Below are the code and all the weights of a small trained network. Each question names an input and a class and asks about switching units off, where a switched-off unit gives its printed mean instead of its output.

import numpy as np


def w(rows, s, z=0):
    codes = np.array(rows[::2]) - 128.0
    scale = np.full(codes.shape[1], s)
    scale[-1] = z or s
    return codes * scale


def norm(h):
    return h / np.sqrt((h * h).mean(-1, keepdims=True) + 1e-5)


def f(y):
    return np.maximum(y, 0)


def log_softmax(a):
    a = a - a.max(-1, keepdims=True)
    return a - np.log(np.exp(a).sum(-1, keepdims=True))


def net(x, mask):
    res = np.array(x, float).reshape(1, 5) / 4 @ E
    u = 0
    for l in range(3):
        y = f(norm(res) @ A[l][:, :-1].T + A[l][:, -1])
        res = res + np.where(mask[u : u + 12], y, B[l][:, -1]) @ B[l][:, :-1]
        u += 12
    return log_softmax(norm(res)[-1] @ U[:, :-1].T + U[:, -1])


A, B = {}, {}
E = w([
[34,151,116,77,166,106,104,90,114,154,89],'x0',
[191,179,151,147,106,163,119,115,134,74,41],'x1',
[129,93,240,62,89,112,100,177,73,85,95],'x2',
[180,134,138,127,171,99,103,98,2,151,113],'x3',
[127,153,184,178,191,204,242,122,197,153,188],'x4',
],0.01)
A[0] = w([
[172,138,74,181,147,136,143,132,184,115,164,109],'L0N1',
[142,136,143,115,160,112,92,115,137,131,62,47],'L0N2',
[135,118,47,140,181,135,151,88,27,203,152,127],'L0N3',
[197,120,120,193,153,118,164,81,176,165,166,48],'L0N4',
[98,112,142,92,152,125,178,121,114,156,152,135],'L0N5',
[152,88,158,165,91,118,125,193,18,109,180,4],'L0N6',
[165,63,106,126,60,99,118,144,2,84,157,179],'L0N7',
[170,133,160,106,104,142,123,198,248,146,146,145],'L0N8',
[72,133,76,141,133,136,86,103,161,141,114,127],'L0N9',
[57,163,20,132,96,86,94,113,133,118,119,126],'L0N10',
[214,123,50,136,82,82,149,126,81,91,115,159],'L0N11',
[113,116,188,98,106,99,90,186,70,158,147,154],'L0N12',
],0.0085,0.0027)
B[0] = w([
[153,141,79,112,24,136,153,236,115,168,54,231],'L0N1',
[76,161,3,111,109,114,113,127,88,79,122,166],'L0N2',
[154,198,170,188,254,78,97,149,227,63,92,236],'L0N3',
[122,139,31,51,80,186,130,221,86,95,180,224],'L0N4',
[61,121,156,194,135,115,69,127,109,140,159,182],'L0N5',
[172,107,87,81,111,72,162,60,184,157,167,194],'L0N6',
[190,152,201,101,71,105,162,153,71,196,152,254],'L0N7',
[125,107,117,200,88,136,137,107,100,72,182,237],'L0N8',
[180,139,94,60,102,102,176,131,188,123,119,195],'L0N9',
[200,59,114,50,182,161,162,139,128,156,102,227],'L0N10',
[92,140,159,166,120,226,48,126,114,188,171,231],'L0N11',
[123,128,176,48,132,124,138,97,123,119,126,212],'L0N12',
],0.0097,0.0068)
A[1] = w([
[119,85,160,95,117,181,161,73,188,141,125,112],'L1N1',
[118,58,153,157,235,89,108,93,133,125,150,80],'L1N2',
[153,78,85,213,107,190,83,86,195,189,102,5],'L1N3',
[161,206,113,146,65,170,131,82,118,96,29,122],'L1N4',
[102,211,83,198,166,62,94,119,86,103,199,141],'L1N5',
[112,75,117,133,7,130,193,132,153,125,104,49],'L1N6',
[110,138,113,213,104,188,115,126,130,97,141,37],'L1N7',
[18,156,171,151,72,155,100,184,82,76,120,116],'L1N8',
[69,88,183,59,144,75,91,133,62,136,79,129],'L1N9',
[152,124,86,219,145,170,150,118,142,151,142,51],'L1N10',
[102,125,180,108,185,109,46,131,135,123,99,232],'L1N11',
[155,131,130,115,77,80,61,165,104,116,62,197],'L1N12',
],0.011,0.0016)
B[1] = w([
[95,98,94,126,96,110,111,178,69,81,158,175],'L1N1',
[203,167,158,163,166,92,92,84,112,140,55,179],'L1N2',
[75,171,183,84,102,209,122,93,66,193,154,178],'L1N3',
[133,97,203,139,181,80,161,4,148,126,94,229],'L1N4',
[181,117,133,215,195,144,147,119,121,109,147,186],'L1N5',
[153,179,156,182,151,83,110,149,128,83,183,254],'L1N6',
[92,33,123,163,139,188,141,164,137,120,65,208],'L1N7',
[83,221,109,94,181,157,115,35,148,107,123,210],'L1N8',
[148,161,63,84,76,246,119,186,131,138,167,241],'L1N9',
[102,148,80,90,98,154,126,209,164,142,161,206],'L1N10',
[95,180,118,189,107,47,124,129,68,167,180,206],'L1N11',
[175,88,130,212,170,107,111,193,142,213,162,225],'L1N12',
],0.012,0.0077)
A[2] = w([
[235,112,129,84,89,153,126,122,46,159,113,116],'L2N1',
[115,107,73,58,165,132,185,82,140,183,62,24],'L2N2',
[107,143,78,88,71,68,52,172,186,245,112,94],'L2N3',
[59,142,85,57,144,76,141,129,126,29,145,113],'L2N4',
[115,113,135,104,65,139,19,140,216,156,137,97],'L2N5',
[64,73,195,178,134,109,159,91,147,129,46,104],'L2N6',
[124,113,75,204,97,168,166,102,197,168,164,4],'L2N7',
[27,86,69,133,95,112,159,213,124,103,119,14],'L2N8',
[99,50,152,90,133,26,137,86,112,62,181,96],'L2N9',
[186,121,100,68,97,164,186,118,123,241,151,158],'L2N10',
[87,137,111,109,172,165,216,125,212,126,49,78],'L2N11',
[140,70,121,63,141,110,162,135,199,101,55,122],'L2N12',
],0.011,0.0019)
B[2] = w([
[92,110,111,123,56,144,86,168,103,236,157,230],'L2N1',
[132,219,121,135,153,143,233,135,231,119,89,154],'L2N2',
[196,61,156,31,115,114,213,116,76,172,86,208],'L2N3',
[153,135,82,81,171,133,68,137,54,122,31,161],'L2N4',
[77,129,99,169,243,135,164,119,46,126,104,166],'L2N5',
[63,58,203,124,113,154,91,12,173,171,45,148],'L2N6',
[115,140,146,103,80,192,113,204,141,141,158,200],'L2N7',
[169,87,189,230,174,163,51,147,106,126,141,185],'L2N8',
[109,98,90,134,21,61,134,109,138,81,63,143],'L2N9',
[121,68,117,43,227,140,80,113,126,136,62,247],'L2N10',
[196,72,100,103,19,33,226,133,147,119,181,180],'L2N11',
[89,117,83,154,135,32,92,105,140,73,130,147],'L2N12',
],0.011)
U = w([
[172,75,119,56,132,153,120,155,58,226,125,210],'0',
[60,85,190,147,103,152,149,3,147,87,72,90],'1',
[172,101,69,88,152,62,236,107,181,128,79,118],'2',
[112,74,96,119,140,48,95,116,61,39,88,34],'3',
[126,113,113,215,127,213,160,211,153,90,178,158],'4',
[49,216,102,88,133,139,107,76,67,98,139,4],'5',
[165,195,155,211,219,51,124,72,104,171,122,126],'6',
[140,100,160,149,4,103,170,108,122,96,174,84],'7',
],0.013,0.0038)

Each question gives the input, the list of numbers given to net, and the class t.
The units are the neurons (one row each of A and B). Each row of codes is followed by its name. A weight is (code - 128) times the scale printed after its matrix; where a second scale follows, it is the last column's (A, B and U).
mask holds one flag per neuron, layer by layer. A switched-off neuron (its flag False) gives its mean, the last column of its row in B, instead of its output. The means were averaged over made-up inputs and are rounded, as every weight is.
A unit's drop is (log p(t) with every unit on - log p(t) with that unit switched off) / (log p(t) with every unit on - log p(t) with every unit switched off).
The circuit of an input: a set's keep is (log p(t) with only the set's units on - log p(t) with every unit switched off) / (log p(t) with every unit on - log p(t) with every unit switched off). Starting from the 12 units with the biggest drops (on a tie, the unit counted first), units are removed one at a time, each time the one whose removal leaves the highest keep (on an exact tie, the one counted first), for as long as the keep stays at least 0.8.
units of the circuit, in order: the units of the circuit, biggest drop first
most important unit: the unit with the biggest drop
top k neurons: the k neurons with the biggest drops, biggest first
top k neurons in layer l: the k neurons of layer l with the biggest drops, biggest first
drop of u: that unit's drop, to one decimal
input [2,-8,-3,4,-2], class 6: units of the circuit, in order	[L0N3]
input [-1,-3,4,2,5], class 7: top 3 neurons in layer 0	[L0N6, L0N3, L0N7]
input [8,0,0,0,8], class 6: units of the circuit, in order	[L0N1, L0N5, L1N9]
input [-1,-8,-5,-1,1], class 2: units of the circuit, in order	[L0N11, L2N1]
input [5,0,1,-1,4], class 5: units of the circuit, in order	[L1N8, L0N5]
input [-7,7,-1,-2,-3], class 4: top 2 neurons in layer 0	[L0N8, L0N10]
input [1,2,-4,2,2], class 2: top 2 neurons	[L0N3, L0N8]
input [6,6,7,-2,0], class 5: units of the circuit, in order	[L1N8, L0N10]
input [-2,6,4,-3,5], class 1: units of the circuit, in order	[L1N4, L2N6, L1N9]
input [-5,-1,4,-7,0], class 4: top 2 neurons	[L0N8, L1N4]
input [2,-3,-6,-1,4], class 4: top 3 neurons	[L0N7, L0N3, L2N8]
input [-1,-3,-1,8,6], class 6: top 2 neurons	[L0N3, L1N2]
input [6,-6,1,6,-1], class 6: top 2 neurons	[L0N3, L0N1]
input [-5,-1,6,0,7], class 4: most important unit	L0N7
input [3,1,-8,-3,-8], class 2: top 2 neurons	[L0N9, L2N2]
input [3,6,-6,5,7], class 2: top 2 neurons	[L2N11, L1N4]
input [5,2,3,7,2], class 6: top 4 neurons in layer 0	[L0N3, L0N1, L0N10, L0N4]
input [3,6,-4,5,4], class 2: top 2 neurons	[L2N11, L1N4]
input [-5,-2,-2,6,5], class 4: top 2 neurons	[L0N3, L0N10]
input [1,5,1,0,-2], class 6: most important unit	L1N4
input [1,-4,-8,-5,-5], class 2: top 2 neurons in layer 0	[L0N10, L0N9]
input [2,-8,-5,4,3], class 6: top 2 neurons	[L0N3, L1N2]
input [3,4,6,-5,6], class 1: drop of L1N7	0.1
input [3,5,-1,2,2], class 1: drop of L2N6	0.1
input [3,0,8,-2,3], class 5: drop of L1N8	0.1
input [0,-8,-6,8,3], class 6: drop of L1N10	0.0
input [-1,4,-3,7,4], class 4: most important unit	L0N4
input [-7,2,2,4,8], class 4: top 2 neurons in layer 0	[L0N7, L0N10]
